Here is a tiny trained network, its code and every weight. The questions are about switching its units off for an input and a target symbol, where a switched-off unit gives its printed mean instead of its output.

import numpy as np


def w(rows, s, z=0):
    codes = np.array(rows[::2]) - 128.0
    scale = np.full(codes.shape[1], s)
    scale[-1] = z or s
    return codes * scale


def norm(h):
    return h / np.sqrt((h * h).mean(-1, keepdims=True) + 1e-5)


def f(y):
    return np.maximum(y, 0)


def softmax(a):
    e = np.exp(a - a.max(-1, keepdims=True))
    return e / e.sum(-1, keepdims=True)


def log_softmax(a):
    a = a - a.max(-1, keepdims=True)
    return a - np.log(np.exp(a).sum(-1, keepdims=True))


def net(x, mask):
    ids = ['αβγδεζηθλμξπσφψω'.index(c) for c in x.split()]
    T = len(ids)
    res = E[ids] + P[:T]
    u = 0
    for l in range(3):
        q, k, v = (norm(res) @ M[l].T for M in (Q, K, V))
        z = softmax(np.where(np.tri(T) > 0, q @ k.T / 2**0.5, -1e9)) @ v
        res = res + np.where(mask[u], z, O[l][:, -1]) @ O[l][:, :-1]
        u += 1
        y = f(norm(res) @ A[l][:, :-1].T + A[l][:, -1])
        res = res + np.where(mask[u : u + 8], y, B[l][:, -1]) @ B[l][:, :-1]
        u += 8
    return log_softmax(norm(res)[-1] @ U[:, :-1].T + U[:, -1])


Q, K, V, O, A, B = {}, {}, {}, {}, {}, {}
E = w([
[77,130,82],'α',
[130,151,127],'β',
[144,114,155],'γ',
[3,96,104],'δ',
[124,128,154],'ε',
[68,111,105],'ζ',
[157,138,68],'η',
[112,123,52],'θ',
[110,184,165],'λ',
[151,93,86],'μ',
[163,142,73],'ξ',
[92,114,127],'π',
[154,170,142],'σ',
[101,103,43],'φ',
[23,116,160],'ψ',
[208,161,209],'ω',
],0.024)
P = w([
[158,12,87],'0',
[103,107,63],'1',
[162,155,69],'2',
[128,132,59],'3',
[172,159,74],'4',
[3,95,108],'5',
[175,161,71],'6',
[157,158,68],'7',
],0.0053)
Q[0] = w([
[152,181,253],'0.h0',
[5,238,164],'0.h0',
],0.0032)
K[0] = w([
[150,186,43],'0.h0',
[146,255,90],'0.h0',
],0.0073)
V[0] = w([
[116,93,152],'0.h0',
[65,254,99],'0.h0',
],0.0059)
O[0] = w([
[89,72,186,152],'0.h0',
[51,240,3,253],'0.h0',
],0.0055,0.00078)
A[0] = w([
[138,178,114,48],'0.n0',
[203,137,57,239],'0.n1',
[79,110,138,249],'0.n2',
[132,93,169,26],'0.n3',
[136,200,152,2],'0.n4',
[116,137,97,231],'0.n5',
[30,117,86,202],'0.n6',
[248,108,189,156],'0.n7',
],0.015,0.0016)
B[0] = w([
[111,103,119,157],'0.n0',
[51,90,112,184],'0.n1',
[255,97,152,187],'0.n2',
[137,152,136,143],'0.n3',
[135,142,141,158],'0.n4',
[37,75,139,176],'0.n5',
[100,119,213,253],'0.n6',
[166,160,19,166],'0.n7',
],0.0081,0.011)
Q[1] = w([
[253,231,172],'1.h0',
[8,76,66],'1.h0',
],0.008)
K[1] = w([
[2,188,107],'1.h0',
[83,55,221],'1.h0',
],0.0082)
V[1] = w([
[255,146,217],'1.h0',
[172,113,160],'1.h0',
],0.005)
O[1] = w([
[151,113,173,188],'1.h0',
[33,173,6,254],'1.h0',
],0.017,0.00064)
A[1] = w([
[144,121,191,86],'1.n0',
[250,131,140,111],'1.n1',
[204,137,142,226],'1.n2',
[150,76,107,207],'1.n3',
[220,109,103,198],'1.n4',
[98,90,172,210],'1.n5',
[121,20,59,132],'1.n6',
[163,189,182,4],'1.n7',
],0.016,0.0019)
B[1] = w([
[53,65,77,188],'1.n0',
[98,197,27,170],'1.n1',
[98,102,16,160],'1.n2',
[103,76,232,167],'1.n3',
[102,171,88,171],'1.n4',
[183,159,93,254],'1.n5',
[114,146,254,223],'1.n6',
[185,188,243,145],'1.n7',
],0.0089,0.0078)
Q[2] = w([
[246,147,98],'2.h0',
[143,59,183],'2.h0',
],0.012)
K[2] = w([
[209,34,120],'2.h0',
[127,157,254],'2.h0',
],0.01)
V[2] = w([
[48,173,2],'2.h0',
[131,1,91],'2.h0',
],0.0091)
O[2] = w([
[142,67,176,252],'2.h0',
[68,10,54,109],'2.h0',
],0.013,0.0031)
A[2] = w([
[30,141,162,167],'2.n0',
[158,22,80,253],'2.n1',
[37,115,73,133],'2.n2',
[27,151,115,164],'2.n3',
[111,72,179,148],'2.n4',
[2,165,112,66],'2.n5',
[170,218,125,183],'2.n6',
[88,199,187,44],'2.n7',
],0.013,0.0055)
B[2] = w([
[181,103,137,249],'2.n0',
[155,168,10,212],'2.n1',
[76,154,166,204],'2.n2',
[135,137,218,218],'2.n3',
[182,102,130,218],'2.n4',
[66,110,187,193],'2.n5',
[189,106,116,163],'2.n6',
[91,140,31,167],'2.n7',
],0.011)
U = w([
[83,165,61,194],'α',
[46,5,40,83],'β',
[204,223,155,129],'γ',
[112,170,143,44],'δ',
[140,103,42,210],'ε',
[191,99,149,72],'ζ',
[90,136,161,125],'η',
[134,109,110,141],'θ',
[113,128,120,31],'λ',
[133,118,124,1],'μ',
[204,69,122,198],'ξ',
[102,126,132,44],'π',
[113,127,128,23],'σ',
[114,118,132,33],'φ',
[135,139,100,94],'ψ',
[92,114,140,78],'ω',
],0.014,0.0069)

Each question gives the input, a string of symbols that net reads in full, and the target symbol t.
The units are the heads (2 rows each of Q, K, V and O) and the neurons (one row each of A and B). Each row of codes is followed by its name. A weight is (code - 128) times the scale printed after its matrix; where a second scale follows, it is the last column's (O, A, B and U).
mask holds one flag per unit, layer by layer, with each layer's heads first. A switched-off unit (its flag False) gives its mean, the last column of its rows in O or B, instead of its output. The means were averaged over made-up inputs and are rounded, as every weight is.
A unit's drop is (log p(t) with every unit on - log p(t) with that unit switched off) / (log p(t) with every unit on - log p(t) with every unit switched off).
The circuit of an input: a set's keep is (log p(t) with only the set's units on - log p(t) with every unit switched off) / (log p(t) with every unit on - log p(t) with every unit switched off). Starting from the 12 units with the biggest drops (on a tie, the unit counted first), units are removed one at a time, each time the one whose removal leaves the highest keep (on an exact tie, the one counted first), for as long as the keep stays at least 0.8.
units of the circuit, in order: the units of the circuit, biggest drop first
most important unit: the unit with the biggest drop
k most important neurons: the k neurons with the biggest drops, biggest first
top k neurons in layer l: the k neurons of layer l with the biggest drops, biggest first
drop of u: that unit's drop, to one decimal
input ψ π π η β ε, target ξ: most important unit => 0.n6
input π ε ω ε ε β, target ξ: top 3 neurons in layer 1 => [1.n0, 1.n6, 1.n5]
input λ λ π δ ε ε ε, target γ: top 2 neurons in layer 1 => [1.n0, 1.n2]
input ω ε π ε π β, target ξ: units of the circuit, in order => [1.n6, 0.n2]
input ε ε π π γ β ψ σ, target ξ: 2 most important neurons => [1.n1, 0.n2]
input π π ω π ξ γ ε, target ε: top 2 neurons in layer 0 => [0.n7, 0.n6]
input π γ π, target ε: top 3 neurons in layer 1 => [1.n0, 1.n6, 1.n1]
input φ π π ε, target α: units of the circuit, in order => [0.n6, 1.n1, 0.n5, 0.n1]
input μ β π π, target ξ: 2 most important neurons => [0.n6, 0.n2]
input μ β ζ, target ξ: units of the circuit, in order => [0.n2, 2.h0]
input ε γ ψ, target ξ: 2 most important neurons => [0.n7, 1.n1]
input φ π π δ δ φ π π, target β: top 3 neurons in layer 1 => [1.n6, 1.n0, 1.n7]
input η π π ε, target α: 3 most important neurons => [0.n6, 1.n2, 1.n1]
input η β δ ξ μ π γ, target ε: most important unit => 0.n7
input η π λ ε, target γ: 2 most important neurons => [2.n1, 1.n0]
input π π π ζ ζ ε π, target β: 4 most important neurons => [1.n0, 0.n6, 1.n6, 0.n2]
input ε γ φ π, target ε: top 4 neurons in layer 0 => [0.n2, 0.n1, 0.n7, 0.n5]
input π π λ β η η λ ζ, target γ: 2 most important neurons => [0.n2, 1.n5]
input η β π ξ π ε, target ξ: top 3 neurons in layer 1 => [1.n0, 1.n6, 1.n7]
input γ λ π π μ, target γ: most important unit => 2.h0
input ζ σ η γ β σ, target ξ: top 2 neurons in layer 2 => [2.n2, 2.n5]
input π β π π ε λ, target γ: top 2 neurons in layer 1 => [1.n2, 1.n0]
input ε π π β π ε ζ, target ξ: drop of 0.n2 => 0.6
input π μ γ φ π γ ε, target ε: drop of 0.n7 => 0.3
input ε β λ π π, target γ: drop of 2.h0 => 0.8
input φ π π β β β π, target ξ: drop of 0.n2 => 0.2
input θ ζ λ ε π, target γ: units of the circuit, in order => [2.h0]
